Below is a small trained network, with its code and all its weights. Each question gives an input and a target symbol and asks what happens when units are switched off, that is, made to give their printed mean instead of their output.

import numpy as np


def w(rows, s, z=0):
    codes = np.array(rows[::2]) - 128.0
    scale = np.full(codes.shape[1], s)
    scale[-1] = z or s
    return codes * scale


def norm(h):
    return h / np.sqrt((h * h).mean(-1, keepdims=True) + 1e-5)


def f(y):
    return np.maximum(y, 0)


def softmax(a):
    e = np.exp(a - a.max(-1, keepdims=True))
    return e / e.sum(-1, keepdims=True)


def log_softmax(a):
    a = a - a.max(-1, keepdims=True)
    return a - np.log(np.exp(a).sum(-1, keepdims=True))


def net(x, mask):
    ids = ['ΔΛΣΦΨαγεημξτω'.index(c) for c in x.split()]
    T = len(ids)
    res = E[ids] + P[:T]
    q, k, v = (norm(res) @ M[0].T for M in (Q, K, V))
    z = softmax(np.where(np.tri(T) > 0, q @ k.T / 2**0.5, -1e9)) @ v
    res = res + np.where(mask[0], z, O[0][:, -1]) @ O[0][:, :-1]
    y = f(norm(res) @ A[0][:, :-1].T + A[0][:, -1])
    res = res + np.where(mask[1:9], y, B[0][:, -1]) @ B[0][:, :-1]
    return log_softmax(norm(res)[-1] @ U[:, :-1].T + U[:, -1])


Q, K, V, O, A, B = {}, {}, {}, {}, {}, {}
E = w([
[163,149,110,102,168,91],'Δ',
[126,222,137,116,109,173],'Λ',
[152,142,75,121,183,81],'Σ',
[132,154,96,68,110,80],'Φ',
[151,166,124,106,83,112],'Ψ',
[178,151,104,128,152,103],'α',
[198,119,206,101,89,176],'γ',
[122,124,97,50,154,237],'ε',
[117,208,122,100,102,153],'η',
[14,161,159,187,151,150],'μ',
[156,165,108,146,153,141],'ξ',
[5,89,49,76,132,115],'τ',
[166,146,109,141,188,124],'ω',
],0.022)
P = w([
[235,229,2,161,115,65],'0',
[217,222,51,154,124,62],'1',
[200,202,76,149,147,59],'2',
[171,193,99,131,143,57],'3',
[168,180,126,126,158,60],'4',
[152,167,149,107,156,53],'5',
[149,152,180,100,162,50],'6',
[140,127,190,97,167,50],'7',
[135,132,214,86,160,37],'8',
[108,125,222,77,170,47],'9',
],0.0081)
Q[0] = w([
[129,64,135,146,115,177],'head 0',
[139,51,76,247,37,217],'head 0',
],0.013)
K[0] = w([
[142,196,75,120,120,99],'head 0',
[195,245,62,148,142,80],'head 0',
],0.012)
V[0] = w([
[207,174,153,147,66,79],'head 0',
[50,176,186,241,117,11],'head 0',
],0.012)
O[0] = w([
[89,42,149,138,118,163,232],'head 0',
[37,101,146,255,76,111,3],'head 0',
],0.017,0.0015)
A[0] = w([
[204,132,228,118,117,148,77],'neuron 0',
[177,74,156,81,124,94,141],'neuron 1',
[205,248,166,106,118,52,116],'neuron 2',
[130,99,147,26,194,165,181],'neuron 3',
[148,62,124,143,132,51,75],'neuron 4',
[191,134,201,123,101,83,196],'neuron 5',
[171,80,229,63,134,178,3],'neuron 6',
[147,124,163,73,46,69,154],'neuron 7',
],0.013,0.0068)
B[0] = w([
[62,195,124,73,126,94,165],'neuron 0',
[148,168,209,125,74,141,196],'neuron 1',
[34,104,47,74,65,94,222],'neuron 2',
[21,144,166,160,144,99,245],'neuron 3',
[254,145,146,145,96,159,149],'neuron 4',
[24,90,123,161,217,166,188],'neuron 5',
[37,67,126,197,178,52,181],'neuron 6',
[148,117,91,169,202,66,173],'neuron 7',
],0.01,0.012)
U = w([
[126,169,226,127,96,122,121],'Δ',
[101,147,159,129,100,208,158],'Λ',
[166,109,108,156,136,106,168],'Σ',
[140,106,178,126,98,33,132],'Φ',
[111,20,125,107,75,134,255],'Ψ',
[145,113,179,119,79,149,175],'α',
[15,59,189,96,202,125,24],'γ',
[146,229,161,66,160,141,120],'ε',
[71,121,137,124,108,187,117],'η',
[70,198,123,248,103,104,49],'μ',
[101,64,67,159,170,190,204],'ξ',
[59,112,6,133,126,78,43],'τ',
[130,160,134,186,220,123,222],'ω',
],0.011,0.0077)

Each question gives the input, a string of symbols that net reads in full, and the target symbol t.
The units are the heads (2 rows each of Q, K, V and O) and the neurons (one row each of A and B). Each row of codes is followed by its name. A weight is (code - 128) times the scale printed after its matrix; where a second scale follows, it is the last column's (O, A, B and U).
mask holds one flag per unit, heads first, then neurons. A switched-off unit (its flag False) gives its mean, the last column of its rows in O or B, instead of its output. The means were averaged over made-up inputs and are rounded, as every weight is.
A unit's drop is (log p(t) with every unit on - log p(t) with that unit switched off) / (log p(t) with every unit on - log p(t) with every unit switched off).
The circuit of an input: a set's keep is (log p(t) with only the set's units on - log p(t) with every unit switched off) / (log p(t) with every unit on - log p(t) with every unit switched off). Starting from all 9 units, units are removed one at a time, each time the one whose removal leaves the highest keep (on an exact tie, the one counted first), for as long as the keep stays at least 0.8.
circuit, biggest first: the units of the circuit, biggest drop first
unit that matters most: the unit with the biggest drop
k most important neurons: the k neurons with the biggest drops, biggest first
drop when u is switched off: that unit's drop, to one decimal
input Σ τ Λ, target τ: circuit, biggest first => neuron 2
input ω Σ ξ ω Δ γ ω Ψ η, target γ: circuit, biggest first => head 0; neuron 6
input Ψ Σ Ψ, target Ψ: circuit, biggest first => head 0; neuron 3
input ω ξ α ξ, target ξ: 3 most important neurons => neuron 1; neuron 3; neuron 2
input μ Ψ ε τ ξ ε τ α ω, target τ: circuit, biggest first => neuron 2; head 0
input ε μ Σ Ψ τ η, target τ: circuit, biggest first => neuron 2; neuron 1
input Δ γ Ψ γ Δ ω, target γ: circuit, biggest first => head 0; neuron 3
input ξ Φ Φ, target Φ: 2 most important neurons => neuron 7; neuron 5
input Λ γ γ μ τ Ψ ξ, target τ: 3 most important neurons => neuron 2; neuron 3; neuron 1
input Σ α Δ ω μ ξ μ, target μ: drop when head 0 is switched off => 1.0
input ξ ω ω Σ μ ω Λ Ψ ξ Φ, target μ: drop when head 0 is switched off => 0.9
input Δ γ τ γ Ψ μ γ Δ μ, target μ: drop when head 0 is switched off => 1.1
input ω ω Ψ, target ω: 2 most important neurons => neuron 7; neuron 2
input η γ ω ξ τ ω Σ, target τ: unit that matters most => neuron 2
